Below is a small trained network, with its code and all its weights. Each question gives an input and a target symbol and asks what happens when units are switched off, that is, made to give their printed mean instead of their output.

import numpy as np


def w(rows, s, z=0):
    codes = np.array(rows[::2]) - 128.0
    scale = np.full(codes.shape[1], s)
    scale[-1] = z or s
    return codes * scale


def f(y):
    return y / 2 * (1 + np.tanh(0.7978845608 * (y + 0.044715 * y**3)))


def softmax(a):
    e = np.exp(a - a.max(-1, keepdims=True))
    return e / e.sum(-1, keepdims=True)


def log_softmax(a):
    a = a - a.max(-1, keepdims=True)
    return a - np.log(np.exp(a).sum(-1, keepdims=True))


def net(x, mask):
    ids = ['βδεζηλξστφω'.index(c) for c in x.split()]
    T = len(ids)
    res = E[ids] + P[:T]
    u = 0
    for l in range(2):
        q, k, v = (res @ M[l].T for M in (Q, K, V))
        z = softmax(np.where(np.tri(T) > 0, q @ k.T / 2**0.5, -1e9)) @ v
        res = res + np.where(mask[u], z, O[l][:, -1]) @ O[l][:, :-1]
        u += 1
        y = f(res @ A[l][:, :-1].T + A[l][:, -1])
        res = res + np.where(mask[u : u + 12], y, B[l][:, -1]) @ B[l][:, :-1]
        u += 12
    return log_softmax(res[-1] @ U[:, :-1].T + U[:, -1])


Q, K, V, O, A, B = {}, {}, {}, {}, {}, {}
E = w([
[116,143,117,86,93,124,108,115,64,203,149,32],'β',
[93,142,77,95,116,76,234,103,153,195,5,140],'δ',
[136,61,51,188,140,57,195,115,120,101,135,129],'ε',
[145,144,120,156,98,152,152,200,34,51,151,53],'ζ',
[155,221,81,67,189,95,176,119,181,173,189,91],'η',
[95,92,165,246,116,166,192,103,51,153,198,43],'λ',
[78,119,119,107,173,138,131,107,176,65,110,87],'ξ',
[96,142,157,81,152,144,142,58,93,149,91,186],'σ',
[79,228,62,104,147,118,117,189,16,108,87,67],'τ',
[124,185,63,77,83,58,135,110,155,192,178,68],'φ',
[91,141,137,158,158,156,77,160,189,72,107,132],'ω',
],0.016)
P = w([
[188,187,96,140,138,113,183,33,135,57,102,131],'0',
[137,177,81,127,84,179,93,122,116,58,170,112],'1',
[108,152,105,126,115,139,131,100,136,66,145,134],'2',
[103,127,102,120,127,140,123,116,134,85,153,127],'3',
[84,120,153,123,93,153,125,118,136,92,128,117],'4',
[59,110,150,130,99,135,135,130,134,109,128,120],'5',
[65,98,144,111,111,124,120,157,129,116,142,123],'6',
[44,90,150,110,109,123,121,163,129,137,135,121],'7',
[49,84,161,86,108,129,102,185,134,149,131,118],'8',
[31,75,175,88,96,116,109,194,127,161,129,114],'9',
[19,77,147,74,136,103,98,219,137,186,150,128],'10',
[1,70,150,84,134,102,99,229,133,206,140,117],'11',
],0.0087)
Q[0] = w([
[130,1,166,142,196,111,138,81,212,110,20,220],'0.h1',
[26,81,109,98,141,154,98,103,201,51,118,92],'0.h1',
],0.024)
K[0] = w([
[76,67,177,152,109,91,85,255,173,192,142,172],'0.h1',
[108,78,120,50,67,83,87,37,104,201,118,163],'0.h1',
],0.023)
V[0] = w([
[122,104,163,108,168,202,155,93,2,175,209,123],'0.h1',
[189,97,175,77,179,183,227,197,53,83,121,198],'0.h1',
],0.0089)
O[0] = w([
[74,45,88,187,200,62,34,45,170,180,195,65,203],'0.h1',
[135,59,39,160,101,222,253,72,136,185,73,109,5],'0.h1',
],0.007,0.0027)
A[0] = w([
[148,106,123,84,137,120,116,157,116,178,144,91,120],'0.n1',
[183,52,112,129,121,60,168,169,119,76,139,113,78],'0.n2',
[57,174,115,157,99,173,103,134,134,108,186,124,102],'0.n3',
[163,155,156,100,128,112,175,129,248,167,181,128,137],'0.n4',
[150,150,144,123,167,117,134,51,76,75,121,179,140],'0.n5',
[81,135,161,159,91,119,155,159,118,169,175,83,78],'0.n6',
[99,97,167,104,71,129,124,102,163,133,144,115,107],'0.n7',
[122,37,40,153,139,147,102,127,188,122,42,174,105],'0.n8',
[168,111,158,146,109,152,137,156,166,164,29,207,5],'0.n9',
[102,98,75,175,72,178,71,171,153,111,161,254,90],'0.n10',
[114,88,90,107,99,142,140,191,157,152,170,133,155],'0.n11',
[123,76,95,109,185,186,137,140,148,76,60,206,199],'0.n12',
],0.0097,0.0025)
B[0] = w([
[131,108,165,145,101,143,171,122,106,77,73,123,205],'0.n1',
[76,143,113,76,182,217,139,52,161,226,172,151,137],'0.n2',
[170,55,128,94,80,130,152,96,149,198,176,114,230],'0.n3',
[98,90,110,142,79,184,103,161,41,109,134,117,255],'0.n4',
[183,93,127,128,143,113,125,148,156,160,228,95,146],'0.n5',
[135,150,140,66,114,200,101,149,102,37,106,154,220],'0.n6',
[147,149,98,126,215,97,160,166,116,120,118,151,148],'0.n7',
[107,254,207,179,89,203,91,161,181,108,85,164,151],'0.n8',
[133,82,92,207,113,87,37,156,158,73,194,113,138],'0.n9',
[198,95,139,98,144,38,131,138,117,139,75,100,132],'0.n10',
[81,148,189,159,125,143,84,95,88,102,44,112,174],'0.n11',
[126,72,121,117,104,124,230,99,139,165,125,59,154],'0.n12',
],0.0088,0.0063)
Q[1] = w([
[52,50,179,138,217,59,199,130,251,151,88,229],'1.h1',
[149,122,136,76,65,121,129,172,157,87,129,64],'1.h1',
],0.023)
K[1] = w([
[3,54,158,93,106,133,120,213,135,149,99,145],'1.h1',
[96,131,92,103,29,86,125,87,167,112,128,149],'1.h1',
],0.022)
V[1] = w([
[91,104,95,158,146,245,144,185,92,87,255,188],'1.h1',
[150,57,231,123,149,180,156,69,134,113,160,196],'1.h1',
],0.012)
O[1] = w([
[120,133,246,227,178,95,234,137,155,158,83,77,220],'1.h1',
[184,209,104,225,185,49,96,58,23,1,164,122,2],'1.h1',
],0.0092,0.007)
A[1] = w([
[147,199,120,164,105,147,136,102,78,124,124,171,64],'1.n1',
[148,174,119,171,132,156,104,171,218,70,95,135,106],'1.n2',
[148,172,152,110,56,142,192,126,107,121,124,152,34],'1.n3',
[108,120,138,129,132,112,137,156,171,173,146,93,93],'1.n4',
[87,137,144,169,137,128,163,80,141,174,104,155,158],'1.n5',
[134,58,82,78,164,154,112,103,114,137,123,139,1],'1.n6',
[114,191,136,162,173,114,155,42,115,103,93,246,196],'1.n7',
[94,101,122,187,172,112,154,73,139,130,88,154,74],'1.n8',
[152,227,195,139,91,124,107,173,116,88,165,143,65],'1.n9',
[134,50,107,141,164,133,92,109,206,133,85,140,109],'1.n10',
[98,162,118,92,119,123,180,99,131,99,134,37,191],'1.n11',
[141,120,95,207,120,142,147,122,121,84,64,86,44],'1.n12',
],0.012,0.0029)
B[1] = w([
[158,149,191,92,132,146,154,73,122,88,69,174,163],'1.n1',
[184,147,161,120,89,106,124,109,124,31,129,108,132],'1.n2',
[108,167,85,162,230,98,122,152,117,123,150,154,198],'1.n3',
[152,108,139,144,148,123,96,96,151,34,96,182,251],'1.n4',
[246,127,87,85,75,124,66,119,102,163,150,90,222],'1.n5',
[174,154,135,191,159,51,193,120,144,91,118,95,205],'1.n6',
[56,133,152,155,102,183,109,244,148,98,143,80,176],'1.n7',
[81,129,132,123,156,104,186,96,78,92,101,225,191],'1.n8',
[154,111,155,148,68,82,177,63,151,190,120,142,162],'1.n9',
[62,172,110,141,164,152,162,119,81,206,128,122,175],'1.n10',
[76,73,116,142,88,172,102,152,74,150,153,153,242],'1.n11',
[168,173,91,89,161,96,104,119,248,188,130,100,203],'1.n12',
],0.013,0.016)
U = w([
[56,129,141,157,213,77,55,70,115,121,167,128,116],'β',
[74,60,77,123,126,143,198,93,170,83,70,115,72],'δ',
[114,181,106,55,176,166,155,176,84,118,168,131,62],'ε',
[166,79,138,205,136,114,75,183,109,114,107,123,138],'ζ',
[119,125,124,69,124,115,161,75,54,89,122,169,84],'η',
[126,147,164,141,112,103,137,146,160,152,142,116,60],'λ',
[42,47,133,64,55,165,162,118,110,182,209,64,253],'ξ',
[91,180,111,84,121,195,94,73,140,50,115,91,178],'σ',
[139,128,99,54,143,166,116,103,169,200,145,90,143],'τ',
[94,94,179,2,148,101,106,108,187,119,193,165,103],'φ',
[161,108,108,51,109,72,184,129,125,60,156,70,187],'ω',
],0.0043,0.0035)

Each question gives the input, a string of symbols that net reads in full, and the target symbol t.
The units are the heads (2 rows each of Q, K, V and O) and the neurons (one row each of A and B). Each row of codes is followed by its name. A weight is (code - 128) times the scale printed after its matrix; where a second scale follows, it is the last column's (O, A, B and U).
mask holds one flag per unit, layer by layer, with each layer's heads first. A switched-off unit (its flag False) gives its mean, the last column of its rows in O or B, instead of its output. The means were averaged over made-up inputs and are rounded, as every weight is.
A unit's drop is (log p(t) with every unit on - log p(t) with that unit switched off) / (log p(t) with every unit on - log p(t) with every unit switched off).
The circuit of an input: a set's keep is (log p(t) with only the set's units on - log p(t) with every unit switched off) / (log p(t) with every unit on - log p(t) with every unit switched off). Starting from the 12 units with the biggest drops (on a tie, the unit counted first), units are removed one at a time, each time the one whose removal leaves the highest keep (on an exact tie, the one counted first), for as long as the keep stays at least 0.8.
circuit, biggest first: the units of the circuit, biggest drop first
most important unit: the unit with the biggest drop
top k neurons: the k neurons with the biggest drops, biggest first
top k neurons in layer l: the k neurons of layer l with the biggest drops, biggest first
input τ λ λ ε, target λ: circuit, biggest first -> [1.h1 1.n12 0.n6]
input ζ τ τ η β ζ σ σ ξ λ β, target τ: most important unit -> 1.n12
input δ β φ β τ η φ η τ σ η τ, target ε: circuit, biggest first -> [0.h1 1.n3]
input τ η β ω, target β: circuit, biggest first -> [0.h1 1.n10]
input σ β τ τ β, target σ: circuit, biggest first -> [1.h1 1.n1 0.n5 1.n7]
input δ η η η ω ω η τ η η η ζ, target ε: top 3 neurons -> [1.n3 0.n9 0.n4]
input η ξ η φ η η ω β φ φ τ ξ, target φ: circuit, biggest first -> [0.h1 1.h1]
input δ β ω ω η τ ζ φ τ η, target ε: circuit, biggest first -> [0.h1 1.n3]
input λ η τ η η ω ε η τ β, target β: circuit, biggest first -> [0.n4 1.h1]
input τ τ η η φ τ ζ ε η τ β, target δ: top 2 neurons in layer 0 -> [0.n4 0.n6]
input σ τ λ σ, target λ: circuit, biggest first -> [1.n7 1.h1 1.n12 0.n6]
input β σ ζ η ζ ω λ ζ τ, target ω: top 2 neurons -> [1.n6 0.n4]
input ω η η λ, target ξ: top 2 neurons -> [0.n9 1.n4]
input σ δ φ ε, target φ: top 4 neurons -> [0.n4 0.n5 0.n11 0.n10]
input ε β η τ σ ξ ε, target ξ: most important unit -> 0.n2
input β ξ ζ ξ η η β ω ζ σ, target ζ: top 2 neurons in layer 0 -> [0.n6 0.n2]
input ζ β ω η ε β σ τ, target τ: top 2 neurons -> [1.n12 1.n5]
input η η η σ, target η: circuit, biggest first -> [1.n8 1.h1 0.h1]
input σ λ σ η β λ σ ξ η η η, target σ: top 2 neurons -> [0.n4 1.n1]
input δ η η ξ, target δ: most important unit -> 0.h1
input ζ ζ φ σ η η η ξ ζ η, target τ: top 3 neurons in layer 0 -> [0.n4 0.n2 0.n11]
input η τ τ σ η ζ ω β λ λ, target ζ: circuit, biggest first -> [1.h1 0.n4 1.n4 1.n5]
input ε β η η η δ σ ζ, target λ: top 4 neurons in layer 1 -> [1.n9 1.n12 1.n7 1.n4]
input ε η σ β β φ η β φ φ τ λ, target λ: top 2 neurons in layer 1 -> [1.n9 1.n12]
input ζ σ η η ζ η τ η δ ξ, target δ: top 2 neurons -> [0.n9 1.n6]
